Below are the code and all the weights of a small trained network. Each question names an input and a target symbol and asks about switching units off, where a switched-off unit gives its printed mean instead of its output.

import numpy as np


def w(rows, s, z=0):
    codes = np.array(rows[::2]) - 128.0
    scale = np.full(codes.shape[1], s)
    scale[-1] = z or s
    return codes * scale


def f(y):
    return np.maximum(y, 0)


def softmax(a):
    e = np.exp(a - a.max(-1, keepdims=True))
    return e / e.sum(-1, keepdims=True)


def log_softmax(a):
    a = a - a.max(-1, keepdims=True)
    return a - np.log(np.exp(a).sum(-1, keepdims=True))


def net(x, mask):
    ids = ['Σβγζθμξτψ'.index(c) for c in x.split()]
    T = len(ids)
    res = E[ids] + P[:T]
    r = res
    for j in range(3):
        rows = slice(3 * j, 3 * j + 3)
        q, k, v = (r @ M[0][rows].T for M in (Q, K, V))
        z = softmax(np.where(np.tri(T) > 0, q @ k.T / 3**0.5, -1e9)) @ v
        o = O[0][rows]
        res = res + np.where(mask[j], z, o[:, -1]) @ o[:, :-1]
    y = f(res @ A[0][:, :-1].T + A[0][:, -1])
    res = res + np.where(mask[3:19], y, B[0][:, -1]) @ B[0][:, :-1]
    return log_softmax(res[-1] @ U[:, :-1].T + U[:, -1])


Q, K, V, O, A, B = {}, {}, {}, {}, {}, {}
E = w([
[199,174,45,82],'Σ',
[82,196,91,134],'β',
[144,67,94,242],'γ',
[197,91,140,69],'ζ',
[154,48,171,184],'θ',
[177,76,38,161],'μ',
[97,53,243,97],'ξ',
[2,204,179,133],'τ',
[43,153,20,168],'ψ',
],0.015)
P = w([
[106,79,89,49],'0',
[226,216,175,115],'1',
[106,69,83,60],'2',
[176,244,210,163],'3',
[112,70,79,67],'4',
[147,253,229,192],'5',
[115,67,78,70],'6',
[137,255,236,209],'7',
[114,68,69,70],'8',
],0.0094)
Q[0] = w([
[105,120,218,30],'H1',
[210,184,141,177],'H1',
[169,3,187,132],'H1',
[173,143,120,132],'H2',
[67,175,165,62],'H2',
[58,121,108,176],'H2',
[130,164,140,121],'H3',
[201,150,94,32],'H3',
[58,119,125,152],'H3',
],0.014)
K[0] = w([
[65,118,226,19],'H1',
[211,243,175,231],'H1',
[145,7,156,108],'H1',
[199,142,77,168],'H2',
[108,162,174,33],'H2',
[25,79,89,146],'H2',
[70,102,170,52],'H3',
[196,206,43,23],'H3',
[18,18,156,145],'H3',
],0.011)
V[0] = w([
[59,76,102,50],'H1',
[135,80,190,93],'H1',
[44,147,23,84],'H1',
[135,175,73,153],'H2',
[91,69,37,168],'H2',
[209,68,253,120],'H2',
[148,124,78,91],'H3',
[152,121,177,150],'H3',
[121,179,107,186],'H3',
],0.0059)
O[0] = w([
[2,141,186,54,250],'H1',
[106,112,236,85,177],'H1',
[59,123,38,72,190],'H1',
[243,106,127,91,82],'H2',
[116,91,75,233,173],'H2',
[115,144,8,101,87],'H2',
[105,210,127,73,107],'H3',
[9,210,198,31,149],'H3',
[63,175,53,91,32],'H3',
],0.0048,0.0015)
A[0] = w([
[72,62,31,169,13],'N1',
[189,40,174,158,184],'N2',
[111,28,88,65,29],'N3',
[102,150,180,52,21],'N4',
[143,112,127,33,128],'N5',
[177,155,189,93,121],'N6',
[63,204,65,92,114],'N7',
[135,173,115,44,200],'N8',
[41,39,146,173,168],'N9',
[188,141,106,161,234],'N10',
[143,145,246,177,166],'N11',
[147,99,62,67,2],'N12',
[201,156,134,184,104],'N13',
[162,37,120,104,184],'N14',
[200,52,157,95,56],'N15',
[153,175,154,218,135],'N16',
],0.011,0.0067)
B[0] = w([
[12,202,20,32,202],'N1',
[198,240,133,115,220],'N2',
[215,49,129,2,190],'N3',
[102,204,49,52,194],'N4',
[102,141,103,145,183],'N5',
[30,107,83,92,187],'N6',
[234,182,183,103,204],'N7',
[164,116,112,219,196],'N8',
[110,115,206,222,254],'N9',
[90,93,108,143,209],'N10',
[144,105,48,164,252],'N11',
[107,40,181,179,152],'N12',
[36,207,167,73,181],'N13',
[135,31,180,203,198],'N14',
[137,227,193,57,161],'N15',
[93,90,79,13,199],'N16',
],0.0092,0.01)
U = w([
[42,182,89,81,69],'Σ',
[50,138,74,253,146],'β',
[242,255,66,127,255],'γ',
[118,61,57,114,61],'ζ',
[213,131,129,33,97],'θ',
[23,242,204,217,45],'μ',
[27,109,235,61,53],'ξ',
[171,145,145,208,180],'τ',
[219,119,57,196,174],'ψ',
],0.0086,0.0079)

Each question gives the input, a string of symbols that net reads in full, and the target symbol t.
The units are the heads (3 rows each of Q, K, V and O) and the neurons (one row each of A and B). Each row of codes is followed by its name. A weight is (code - 128) times the scale printed after its matrix; where a second scale follows, it is the last column's (O, A, B and U).
mask holds one flag per unit, heads first, then neurons. A switched-off unit (its flag False) gives its mean, the last column of its rows in O or B, instead of its output. The means were averaged over made-up inputs and are rounded, as every weight is.
A unit's drop is (log p(t) with every unit on - log p(t) with that unit switched off) / (log p(t) with every unit on - log p(t) with every unit switched off).
The circuit of an input: a set's keep is (log p(t) with only the set's units on - log p(t) with every unit switched off) / (log p(t) with every unit on - log p(t) with every unit switched off). Starting from the 12 units with the biggest drops (on a tie, the unit counted first), units are removed one at a time, each time the one whose removal leaves the highest keep (on an exact tie, the one counted first), for as long as the keep stays at least 0.8.
circuit, biggest first: the units of the circuit, biggest drop first
unit that matters most: the unit with the biggest drop
top k neurons: the k neurons with the biggest drops, biggest first
drop of u: that unit's drop, to one decimal
input γ τ ξ τ μ ξ, target Σ: top 4 neurons -> [N4; N6; N11; N14]
input ψ ζ β β γ γ, target Σ: unit that matters most -> N16
input τ τ τ ψ τ ψ ψ ξ, target γ: circuit, biggest first -> [N2; H1]
input ξ ξ ψ β γ τ, target γ: top 2 neurons -> [N7; N9]
input ξ β τ ψ θ ξ β, target γ: circuit, biggest first -> [N7; H1]
input θ ζ β ξ, target γ: circuit, biggest first -> [H1; N2]
input ζ ψ ξ τ, target γ: circuit, biggest first -> [N9; N7]
input γ θ γ τ τ μ, target Σ: circuit, biggest first -> [N13; N16; N7]
input ξ ξ ξ ξ ξ τ ξ ζ μ, target ζ: top 3 neurons -> [N3; N1; N14]
input τ ψ ξ ξ, target Σ: top 4 neurons -> [N4; N6; N14; N11]
input ψ μ Σ ξ τ θ, target γ: top 4 neurons -> [N2; N11; N1; N9]
input ξ Σ ξ ξ Σ, target ψ: top 2 neurons -> [N8; N12]
input ξ ξ ξ β Σ τ ξ γ, target γ: drop of N13 -> -0.1
input τ ξ θ τ ξ ξ, target β: drop of N1 -> 0.2
input ψ ψ γ τ ψ ψ, target Σ: drop of H1 -> 1.1
